109  114  116  134
155  121  120  107
result: 109, 107

117  100   99  115  110  108  110 result: 117, 110

133  155  129  126  139
121  118  124  121  127
result: 133, 127

103  147  101  144 result: 103, 144

134  102  106  136 result: 134, 136

114  126  115  127  103  102  126 result: 114, 126

124  111   99  153  143 result: 124, 143

115  113  136  119  154
147  151  125  153  145
result: 115, 145

133  126  108  104 result: 133, 104

150  142  113  144 result: 150, 144
---
array([120, 100, 135, 114, 155, 129, 126]) gives 120

array([[108, 121, 109, 123, 122, 119],
       [149, 145, 151, 119, 118, 149],
       [141, 147, 143, 115, 112, 151]]) gives 112

array([125, 121, 149, 158]) gives 149

array([[136, 121, 134, 132, 135, 140, 132],
       [144, 102, 138, 136, 141, 154, 135],
       [138, 115, 133, 149, 136, 145, 148]]) gives 121

array([149, 135, 128, 116]) gives 135

array([107, 114, 141, 130, 147, 113, 128]) gives 114
---
[112 104 122 123 110 138 113] yields 113
[119 152 138 153] yields 153
[110 105 112 115 109 144 115] yields 115
[151 119 137 113] yields 113
[127 107 139 123 105 102 142] yields 142
[125 125 137 106 133] yields 133
[151 117 127 150 157 118 156] yields 156
[106 154 151 154 107 147 157] yields 157
---
[[116 130  98 129 125 122 115]
 [119 126 146 101 128 122 124]
 [143 143 140 105 119 137 130]] out 119

[[106 150 140 151 129 128 141]
 [131 125 127 126 146 143 126]
 [129 128 123 128 143 143 122]] out 143

[[152 104 107 102]
 [136 119 151 126]
 [153 103 107 102]] out 103

[[128 126 116 134 142 135]
 [133 140 129 151 133 128]
 [125 114 128 133 145 123]] out 133

[[127 107 117 110]
 [129 149 138 146]
 [106 121 156 110]] out 121

[[107 120 141 140 140]
 [111 135 109 123 148]
 [110 142 114 116 149]] out 114

[[156 114 112 141]
 [155 130 115 138]
 [132 116 123 151]] out 116

[[149 152 107 147 157]
 [106 104 156 133 146]
 [107 112 103 146 108]] out 103
---
Input:
[[121 112 123 128 118 128 126 119 119 134 121 122 129]
 [120 106 108 128 106 118 127 110 125 153 121 120 130]
 [132 139 134 128 136 130 129 135 131 120 132 132 127]
 [130 141 127 132 129 125 133 134 131 122 136 133 126]
 [135 138 131 126 137 128 129 133 137 127 132 132 127]]
Output: 122

Input:
[[131 126 139 128 131 129 139 137 127 135 134]
 [131 126 125 128 130 129 133 121 127 131 134]
 [131 134 139 129 130 129 117 133 136 110 134]
 [131 126 139 113 141 129 133 133 110 139 134]
 [126 126 139 128 130 129 124 133 127 131 117]
 [131 126 103 128 124 129 133 117 127 131 139]
 [131 126 139 128 130 129 133 133 127 131 129]
 [131 126 139 122 132 129 133 133 120 133 134]
 [131 125 112 128 116 129 133 109 127 131 134]
 [131 128 139 128 130 129 116 133 128 114 134]]
Output: 135

Input:
[[119 122 116 134 147 106 138 115]
 [122 129 142 141 124 119 128 132]
 [109 130 117 143 143 117 127 119]
 [108 120 119 148 120 112 118 111]
 [122 125 124 143 148 111 138 122]
 [125 120 105 121 129 113 134 121]
 [133 124 131 113 139 137 127 131]
 [124 118 107 120 132 111 134 122]
 [132 132 129 119 138 134 131 135]
 [142 138 144 130 128 131 141 127]
 [131 121 144 127 125 152 125 144]
 [122 138 117 132 120 122 143 123]]
Output: 138

Input:
[[147 114 118 126 127 107 136 133 131 127 131 124 129]
 [146 114 116 128 127 107 136 131 130 122 129 122 127]
 [149 112 112 132 127 101 135 128 130 114 128 119 126]
 [129 127 127 129 128 126 128 128 128 127 128 127 128]
 [135 127 119 135 126 117 123 127 129 127 131 131 130]]
Output: 124

Input:
[[125 136 137 135 130 146 124 147]
 [126 136 128 135 130 115 124 111]
 [126 133 128 128 130 136 132 137]
 [125 136 128 135 130 106 124 125]
 [125 136 128 135 130 136 124 137]
 [125 136 134 135 130 136 123 138]
 [125 136 128 135 130 157 124 149]
 [125 136 132 135 130 136 124 137]
 [125 136 128 135 130 136 127 137]
 [125 136 128 135 130 123 124 134]
 [125 132 128 122 130 136 153 137]]
Output: 124

Input:
[[132 135 128 140 140 127 111 133 113 134 136 116]
 [139 149 119 119 127 131 124 123 131 123 137 124]
 [128 112 122 130 153 128 133 122 127 109 120 118]
 [130 133 120 118 137 116 138 136 137 114 134 132]
 [127 141 133 131 113 127 122 135 125 142 136 132]
 [122 133 133 128 117 117 133 144 131 135 135 139]
 [133 116 127 132 134 133 112 117 119 142 118 127]
 [143 133 116 115 130 132 119 112 132 131 124 130]
 [122 142 134 128 112 119 134 146 131 134 140 137]
 [123 121 128 115 114 134 149 120 144 118 118 138]]
Output: 136

Input:
[[128 125 129 125 130 125 130 127 128]
 [123 126 129 129 126 142 133 126 128]
 [129 123 128 128 123 129 129 127 124]
 [127 125 126 125 130 125 129 128 136]
 [131 129 127 127 133 124 131 128 127]
 [128 122 126 128 130 135 130 127 107]
 [125 125 129 130 130 140 125 129 141]
 [131 128 128 127 126 126 128 128 122]
 [130 130 126 129 125 132 137 128 140]
 [129 125 129 128 128 131 130 127 130]
 [127 129 129 129 126 136 130 129 134]
 [129 128 127 131 123 120 136 128 105]]
Output: 127

Input:
[[139 141 136 128 132 126 124 120 120 113 108 108 108 106]
 [119 125 123 116 121 118 120 118 117 121 124 127 125 133]
 [147 148 138 134 133 129 121 125 121 122 118 119 114 109]
 [112 124 116 126 126 128 129 130 133 136 134 135 137 136]
 [123 129 124 129 132 127 129 131 127 129 124 128 128 134]
 [130 125 129 130 128 131 131 131 131 130 128 126 134 127]
 [101 104 113 113 117 124 121 128 130 136 136 144 143 147]
 [133 132 133 138 141 138 134 132 136 129 128 128 127 132]]
Output: 108
